Here is a tiny trained network, its code and every weight. The questions are about switching its units off for an input and a class, where a switched-off unit gives its printed mean instead of its output.

import numpy as np


def w(rows, s, z=0):
    codes = np.array(rows[::2]) - 128.0
    scale = np.full(codes.shape[1], s)
    scale[-1] = z or s
    return codes * scale


def f(y):
    return y / 2 * (1 + np.tanh(0.7978845608 * (y + 0.044715 * y**3)))


def log_softmax(a):
    a = a - a.max(-1, keepdims=True)
    return a - np.log(np.exp(a).sum(-1, keepdims=True))


def net(x, mask):
    res = np.array(x, float).reshape(1, 3) / 4 @ E
    y = f(res @ A[0][:, :-1].T + A[0][:, -1])
    res = res + np.where(mask, y, B[0][:, -1]) @ B[0][:, :-1]
    return log_softmax(res[-1] @ U[:, :-1].T + U[:, -1])


A, B = {}, {}
E = w([
[88,247,194,136,48,72],'x0',
[79,106,13,2,127,53],'x1',
[156,137,38,160,85,185],'x2',
],0.01)
A[0] = w([
[134,245,152,77,90,132,183],'neuron 0',
[31,173,150,126,66,71,239],'neuron 1',
[89,152,153,86,157,120,210],'neuron 2',
[110,119,140,95,80,94,160],'neuron 3',
[138,179,94,118,106,68,226],'neuron 4',
[197,129,72,156,114,184,230],'neuron 5',
[149,131,38,102,119,124,198],'neuron 6',
[173,70,193,130,161,170,253],'neuron 7',
[156,146,86,99,132,168,145],'neuron 8',
[81,139,105,70,130,88,232],'neuron 9',
[99,135,187,122,80,102,145],'neuron 10',
[112,228,158,113,79,127,165],'neuron 11',
[189,127,178,186,141,162,206],'neuron 12',
[120,48,93,132,210,151,255],'neuron 13',
[154,142,146,191,115,208,195],'neuron 14',
[120,99,151,54,157,92,215],'neuron 15',
[113,211,180,169,61,69,209],'neuron 16',
[191,109,178,210,122,185,215],'neuron 17',
],0.011,0.0043)
B[0] = w([
[196,108,201,153,63,81,209],'neuron 0',
[192,139,147,199,53,76,227],'neuron 1',
[183,151,98,198,142,98,168],'neuron 2',
[161,201,123,165,130,95,160],'neuron 3',
[130,155,156,139,8,14,184],'neuron 4',
[78,42,97,81,94,180,209],'neuron 5',
[37,123,76,33,46,131,212],'neuron 6',
[74,115,100,183,254,159,212],'neuron 7',
[64,104,104,105,78,142,163],'neuron 8',
[153,153,73,155,78,46,209],'neuron 9',
[153,118,213,172,92,127,182],'neuron 10',
[219,58,208,209,146,78,211],'neuron 11',
[117,116,122,174,184,201,228],'neuron 12',
[119,61,101,34,175,98,236],'neuron 13',
[151,84,102,144,188,197,221],'neuron 14',
[190,141,70,155,194,54,190],'neuron 15',
[195,102,165,183,124,124,247],'neuron 16',
[109,107,96,178,156,203,251],'neuron 17',
],0.0074,0.013)
U = w([
[157,71,124,48,216,50,161],'0',
[103,254,62,97,50,61,198],'1',
[116,154,196,188,162,147,48],'2',
[85,196,172,89,106,153,2],'3',
[120,160,227,45,132,135,20],'4',
[109,104,129,157,210,231,170],'5',
[214,111,228,161,89,80,208],'6',
[42,68,108,26,29,163,144],'7',
],0.0071,0.0023)

Each question gives the input, the list of numbers given to net, and the class t.
The units are the neurons (one row each of A and B). Each row of codes is followed by its name. A weight is (code - 128) times the scale printed after its matrix; where a second scale follows, it is the last column's (A, B and U).
mask holds one flag per neuron, in row order. A switched-off neuron (its flag False) gives its mean, the last column of its row in B, instead of its output. The means were averaged over made-up inputs and are rounded, as every weight is.
A unit's drop is (log p(t) with every unit on - log p(t) with that unit switched off) / (log p(t) with every unit on - log p(t) with every unit switched off).
The circuit of an input: a set's keep is (log p(t) with only the set's units on - log p(t) with every unit switched off) / (log p(t) with every unit on - log p(t) with every unit switched off). Starting from the 12 units with the biggest drops (on a tie, the unit counted first), units are removed one at a time, each time the one whose removal leaves the highest keep (on an exact tie, the one counted first), for as long as the keep stays at least 0.8.
circuit, biggest first: the units of the circuit, biggest drop first
unit that matters most: the unit with the biggest drop
k most important neurons: the k neurons with the biggest drops, biggest first
drop of u: that unit's drop, to one decimal
input [2,-2,8], class 5: unit that matters most : neuron 14
input [-4,-1,7], class 7: circuit, biggest first : neuron 5; neuron 6
input [4,-8,2], class 5: circuit, biggest first : neuron 17; neuron 14
input [-3,-2,-8], class 5: 2 most important neurons : neuron 7; neuron 4
input [-1,8,5], class 1: circuit, biggest first : neuron 9; neuron 4
input [-2,8,3], class 1: 2 most important neurons : neuron 9; neuron 15
input [6,7,0], class 6: 2 most important neurons : neuron 11; neuron 0
input [5,-6,7], class 5: 3 most important neurons : neuron 14; neuron 17; neuron 12
input [-1,0,-5], class 0: drop of neuron 0 : 0.2
input [1,5,5], class 1: drop of neuron 17 : 0.1
input [2,5,7], class 1: drop of neuron 4 : 0.3
input [8,7,7], class 6: drop of neuron 11 : 0.9
